Here is a tiny trained network, its code and every weight. The questions are about switching its units off for an input and a class, where a switched-off unit gives its printed mean instead of its output.

import numpy as np


def w(rows, s, z=0):
    codes = np.array(rows[::2]) - 128.0
    scale = np.full(codes.shape[1], s)
    scale[-1] = z or s
    return codes * scale


def norm(h):
    return h / np.sqrt((h * h).mean(-1, keepdims=True) + 1e-5)


def f(y):
    return y / 2 * (1 + np.tanh(0.7978845608 * (y + 0.044715 * y**3)))


def log_softmax(a):
    a = a - a.max(-1, keepdims=True)
    return a - np.log(np.exp(a).sum(-1, keepdims=True))


def net(x, mask):
    res = np.array(x, float).reshape(1, 3) / 4 @ E
    u = 0
    for l in range(4):
        y = f(norm(res) @ A[l][:, :-1].T + A[l][:, -1])
        res = res + np.where(mask[u : u + 6], y, B[l][:, -1]) @ B[l][:, :-1]
        u += 6
    return log_softmax(norm(res)[-1] @ U[:, :-1].T + U[:, -1])


A, B = {}, {}
E = w([
[255,104,134,123,138,134],'x0',
[136,60,129,217,83,229],'x1',
[143,140,130,135,99,103],'x2',
],0.0062)
A[0] = w([
[228,188,98,45,173,72,254],'L0N1',
[215,108,163,113,104,3,92],'L0N2',
[111,146,149,128,224,115,189],'L0N3',
[86,173,57,142,191,47,104],'L0N4',
[188,4,150,185,79,206,126],'L0N5',
[82,44,202,92,32,116,37],'L0N6',
],0.004,0.00093)
B[0] = w([
[152,149,138,154,254,210,252],'L0N1',
[96,117,155,116,210,163,185],'L0N2',
[175,123,142,157,131,77,158],'L0N3',
[83,150,168,212,91,2,186],'L0N4',
[141,111,132,63,60,81,234],'L0N5',
[57,137,120,45,110,184,134],'L0N6',
],0.0049,0.003)
A[1] = w([
[73,138,70,166,76,199,85],'L1N1',
[48,219,103,91,183,102,139],'L1N2',
[169,194,87,192,33,122,119],'L1N3',
[109,106,116,38,106,107,32],'L1N4',
[40,183,199,161,123,3,2],'L1N5',
[29,155,150,219,69,200,83],'L1N6',
],0.0052,0.0019)
B[1] = w([
[160,172,98,187,124,143,189],'L1N1',
[171,21,169,23,37,254,254],'L1N2',
[142,140,181,79,206,190,138],'L1N3',
[91,144,72,213,120,143,111],'L1N4',
[103,2,145,93,148,113,250],'L1N5',
[152,217,103,123,126,118,242],'L1N6',
],0.0048,0.0035)
A[2] = w([
[48,168,153,254,37,137,133],'L2N1',
[201,146,108,161,120,175,205],'L2N2',
[53,200,96,231,108,177,9],'L2N3',
[149,175,88,139,197,112,19],'L2N4',
[53,89,151,76,137,84,75],'L2N5',
[105,120,128,138,136,151,72],'L2N6',
],0.0081,0.0013)
B[2] = w([
[145,160,70,24,174,69,254],'L2N1',
[74,139,144,162,100,76,196],'L2N2',
[145,132,39,55,102,83,228],'L2N3',
[175,149,195,92,191,117,143],'L2N4',
[60,185,165,255,121,181,217],'L2N5',
[83,120,105,104,138,108,130],'L2N6',
],0.0076,0.0053)
A[3] = w([
[32,203,163,160,170,130,182],'L3N1',
[106,148,78,136,146,174,172],'L3N2',
[126,82,129,239,45,137,4],'L3N3',
[200,67,126,223,29,166,123],'L3N4',
[2,182,183,231,117,214,99],'L3N5',
[168,84,173,202,116,167,66],'L3N6',
],0.0068,0.0026)
B[3] = w([
[144,130,110,188,95,147,212],'L3N1',
[157,124,146,79,85,93,142],'L3N2',
[208,81,116,114,154,126,165],'L3N3',
[101,81,126,177,94,191,179],'L3N4',
[10,228,155,193,142,88,255],'L3N5',
[89,107,101,99,104,117,154],'L3N6',
],0.011,0.0056)
U = w([
[21,199,185,254,114,124,241],'0',
[224,140,228,121,246,125,74],'1',
[130,157,38,48,76,83,159],'2',
[168,4,130,211,36,215,2],'3',
],0.012,0.00099)

Each question gives the input, the list of numbers given to net, and the class t.
The units are the neurons (one row each of A and B). Each row of codes is followed by its name. A weight is (code - 128) times the scale printed after its matrix; where a second scale follows, it is the last column's (A, B and U).
mask holds one flag per neuron, layer by layer. A switched-off neuron (its flag False) gives its mean, the last column of its row in B, instead of its output. The means were averaged over made-up inputs and are rounded, as every weight is.
A unit's drop is (log p(t) with every unit on - log p(t) with that unit switched off) / (log p(t) with every unit on - log p(t) with every unit switched off).
unit that matters most: the unit with the biggest drop
k most important neurons: the k neurons with the biggest drops, biggest first
top k neurons in layer l: the k neurons of layer l with the biggest drops, biggest first
drop of u: that unit's drop, to one decimal
input [2,5,-7], class 3: unit that matters most	L2N5
input [1,3,7], class 3: top 2 neurons in layer 0	[L0N5, L0N4]
input [1,-2,0], class 1: 2 most important neurons	[L0N1, L2N5]
input [0,-7,-5], class 0: 2 most important neurons	[L2N5, L0N4]
input [0,8,-5], class 2: 3 most important neurons	[L1N2, L2N1, L1N5]
input [2,1,3], class 3: 3 most important neurons	[L2N1, L2N5, L3N5]
input [0,8,-4], class 2: 2 most important neurons	[L1N2, L2N1]
input [6,1,-1], class 3: 2 most important neurons	[L2N1, L3N5]
input [8,1,7], class 3: 3 most important neurons	[L2N1, L3N5, L3N4]
input [1,-8,-3], class 1: 2 most important neurons	[L0N1, L3N5]
input [1,3,-7], class 3: top 2 neurons in layer 2	[L2N5, L2N1]
input [-8,1,1], class 2: 2 most important neurons	[L2N1, L1N6]
input [2,-1,-1], class 1: 2 most important neurons	[L2N5, L3N5]
input [-1,6,7], class 2: most important neuron	[L1N2]
input [5,2,1], class 3: drop of L2N1	0.6
input [4,1,5], class 3: drop of L2N5	0.6
input [1,-4,8], class 1: drop of L3N5	0.4
